Here is a tiny trained network, its code and every weight. The questions are about switching its units off for an input and a target symbol, where a switched-off unit gives its printed mean instead of its output.

import numpy as np


def w(rows, s, z=0):
    codes = np.array(rows[::2]) - 128.0
    scale = np.full(codes.shape[1], s)
    scale[-1] = z or s
    return codes * scale


def f(y):
    return y / 2 * (1 + np.tanh(0.7978845608 * (y + 0.044715 * y**3)))


def softmax(a):
    e = np.exp(a - a.max(-1, keepdims=True))
    return e / e.sum(-1, keepdims=True)


def log_softmax(a):
    a = a - a.max(-1, keepdims=True)
    return a - np.log(np.exp(a).sum(-1, keepdims=True))


def net(x, mask):
    ids = ['ΓΔΛΠΩαβεθμστφψ'.index(c) for c in x.split()]
    T = len(ids)
    res = E[ids] + P[:T]
    u = 0
    for l in range(3):
        q, k, v = (res @ M[l].T for M in (Q, K, V))
        z = softmax(np.where(np.tri(T) > 0, q @ k.T / 4**0.5, -1e9)) @ v
        res = res + np.where(mask[u], z, O[l][:, -1]) @ O[l][:, :-1]
        u += 1
        y = f(res @ A[l][:, :-1].T + A[l][:, -1])
        res = res + np.where(mask[u : u + 4], y, B[l][:, -1]) @ B[l][:, :-1]
        u += 4
    return log_softmax(res[-1] @ U[:, :-1].T + U[:, -1])


Q, K, V, O, A, B = {}, {}, {}, {}, {}, {}
E = w([
[128,91,61],'Γ',
[113,121,139],'Δ',
[146,103,126],'Λ',
[86,108,117],'Π',
[99,126,137],'Ω',
[232,75,74],'α',
[78,140,41],'β',
[104,150,219],'ε',
[111,71,87],'θ',
[86,156,38],'μ',
[190,65,29],'σ',
[140,180,141],'τ',
[124,151,140],'φ',
[169,2,212],'ψ',
],0.0056)
P = w([
[155,18,114],'0',
[240,172,100],'1',
[44,121,200],'2',
[137,50,100],'3',
[253,192,43],'4',
[26,114,219],'5',
[82,58,108],'6',
[227,198,20],'7',
],0.0051)
Q[0] = w([
[134,255,6],'L0H1',
[128,252,20],'L0H1',
[155,253,16],'L0H1',
[144,253,7],'L0H1',
],0.005)
K[0] = w([
[248,151,34],'L0H1',
[248,139,47],'L0H1',
[254,150,46],'L0H1',
[252,159,33],'L0H1',
],0.0053)
V[0] = w([
[142,242,114],'L0H1',
[254,207,79],'L0H1',
[18,20,163],'L0H1',
[252,203,56],'L0H1',
],0.0052)
O[0] = w([
[11,253,147,3],'L0H1',
[88,242,21,213],'L0H1',
[206,5,207,112],'L0H1',
[81,248,10,232],'L0H1',
],0.0045,0.00056)
A[0] = w([
[191,19,253,231],'L0N1',
[223,41,93,253],'L0N2',
[106,115,16,251],'L0N3',
[30,244,138,236],'L0N4',
],0.005,0.0043)
B[0] = w([
[149,19,150,231],'L0N1',
[203,40,45,254],'L0N2',
[181,121,2,252],'L0N3',
[63,239,105,211],'L0N4',
],0.0054,0.0039)
Q[1] = w([
[108,154,225],'L1H1',
[225,47,18],'L1H1',
[226,56,2],'L1H1',
[3,212,227],'L1H1',
],0.0042)
K[1] = w([
[217,55,195],'L1H1',
[12,237,129],'L1H1',
[33,253,114],'L1H1',
[247,18,108],'L1H1',
],0.0054)
V[1] = w([
[232,44,195],'L1H1',
[35,151,108],'L1H1',
[4,217,72],'L1H1',
[208,35,171],'L1H1',
],0.0041)
O[1] = w([
[10,234,118,183],'L1H1',
[196,52,180,10],'L1H1',
[253,14,154,5],'L1H1',
[14,192,126,217],'L1H1',
],0.0036,0.0011)
A[1] = w([
[68,66,237,194],'L1N1',
[28,239,62,251],'L1N2',
[39,107,253,205],'L1N3',
[24,233,219,208],'L1N4',
],0.0055,0.0032)
B[1] = w([
[37,19,233,156],'L1N1',
[225,245,139,252],'L1N2',
[2,58,228,155],'L1N3',
[53,233,238,164],'L1N4',
],0.0052,0.0044)
Q[2] = w([
[126,105,3],'L2H1',
[116,90,235],'L2H1',
[121,74,26],'L2H1',
[138,73,29],'L2H1',
],0.0047)
K[2] = w([
[97,68,255],'L2H1',
[71,196,55],'L2H1',
[53,131,248],'L2H1',
[59,135,252],'L2H1',
],0.0042)
V[2] = w([
[161,249,108],'L2H1',
[72,252,246],'L2H1',
[158,254,122],'L2H1',
[117,1,140],'L2H1',
],0.0044)
O[2] = w([
[66,198,29,14],'L2H1',
[3,205,184,102],'L2H1',
[50,206,26,3],'L2H1',
[208,64,230,187],'L2H1',
],0.0044,0.00039)
A[2] = w([
[150,253,112,109],'L2N1',
[129,27,193,38],'L2N2',
[95,52,189,3],'L2N3',
[86,122,31,167],'L2N4',
],0.0054,0.0039)
B[2] = w([
[226,251,228,252],'L2N1',
[225,223,232,185],'L2N2',
[237,228,235,147],'L2N3',
[182,229,1,208],'L2N4',
],0.0045,0.0039)
U = w([
[221,232,80,105],'Γ',
[99,110,141,89],'Δ',
[93,199,212,136],'Λ',
[51,144,145,111],'Π',
[131,66,155,211],'Ω',
[26,80,11,242],'α',
[203,196,80,89],'β',
[30,75,109,229],'ε',
[128,68,139,110],'θ',
[165,129,253,1],'μ',
[152,63,70,77],'σ',
[70,118,232,95],'τ',
[120,78,76,134],'φ',
[201,80,133,79],'ψ',
],0.0039,0.0043)

Each question gives the input, a string of symbols that net reads in full, and the target symbol t.
The units are the heads (4 rows each of Q, K, V and O) and the neurons (one row each of A and B). Each row of codes is followed by its name. A weight is (code - 128) times the scale printed after its matrix; where a second scale follows, it is the last column's (O, A, B and U).
mask holds one flag per unit, layer by layer, with each layer's heads first. A switched-off unit (its flag False) gives its mean, the last column of its rows in O or B, instead of its output. The means were averaged over made-up inputs and are rounded, as every weight is.
A unit's drop is (log p(t) with every unit on - log p(t) with that unit switched off) / (log p(t) with every unit on - log p(t) with every unit switched off).
most important unit: the unit with the biggest drop
k most important neurons: the k neurons with the biggest drops, biggest first
k most important neurons of layer l: the k neurons of layer l with the biggest drops, biggest first
drop of u: that unit's drop, to one decimal
input ψ μ τ, target Λ: 2 most important neurons of layer 0	(L0N2, L0N3)
input α σ ψ τ, target μ: most important unit	L2H1
input ψ ε τ θ, target α: 2 most important neurons	(L0N2, L1N4)
input τ α τ τ τ σ τ τ, target Γ: 2 most important neurons of layer 2	(L2N1, L2N4)
input Λ μ τ φ τ τ Δ, target α: 2 most important neurons of layer 0	(L0N2, L0N4)
input α α Δ τ τ, target Γ: 3 most important neurons of layer 0	(L0N4, L0N2, L0N1)
input φ Π ψ α, target μ: 2 most important neurons	(L0N1, L2N2)
input Π Γ τ Γ, target α: 4 most important neurons	(L0N2, L1N4, L1N2, L0N3)
input τ τ τ α, target α: 3 most important neurons	(L0N2, L1N2, L1N4)
input μ φ τ Γ, target α: 2 most important neurons	(L1N2, L0N2)
input Ω τ μ, target Γ: 2 most important neurons of layer 0	(L0N2, L0N4)
input Ω τ Π μ μ ψ μ, target μ: 2 most important neurons of layer 2	(L2N2, L2N3)
input ψ β τ Ω, target α: 4 most important neurons	(L0N2, L1N4, L0N3, L1N2)
input Π φ τ, target Λ: 2 most important neurons	(L0N2, L1N4)
input τ θ τ σ, target α: most important neuron	(L1N2)
input ψ Δ τ τ τ τ σ, target α: 2 most important neurons of layer 1	(L1N4, L1N2)
input ψ μ Γ θ β ψ φ, target μ: 3 most important neurons of layer 0	(L0N1, L0N3, L0N4)
input Γ τ φ τ τ τ τ Π, target Γ: 2 most important neurons of layer 2	(L2N1, L2N4)
input Λ Π τ β, target α: drop of L0N2	0.3
input φ φ τ α, target α: drop of L0N2	0.4
input τ τ τ Π μ, target Γ: drop of L2N1	0.2
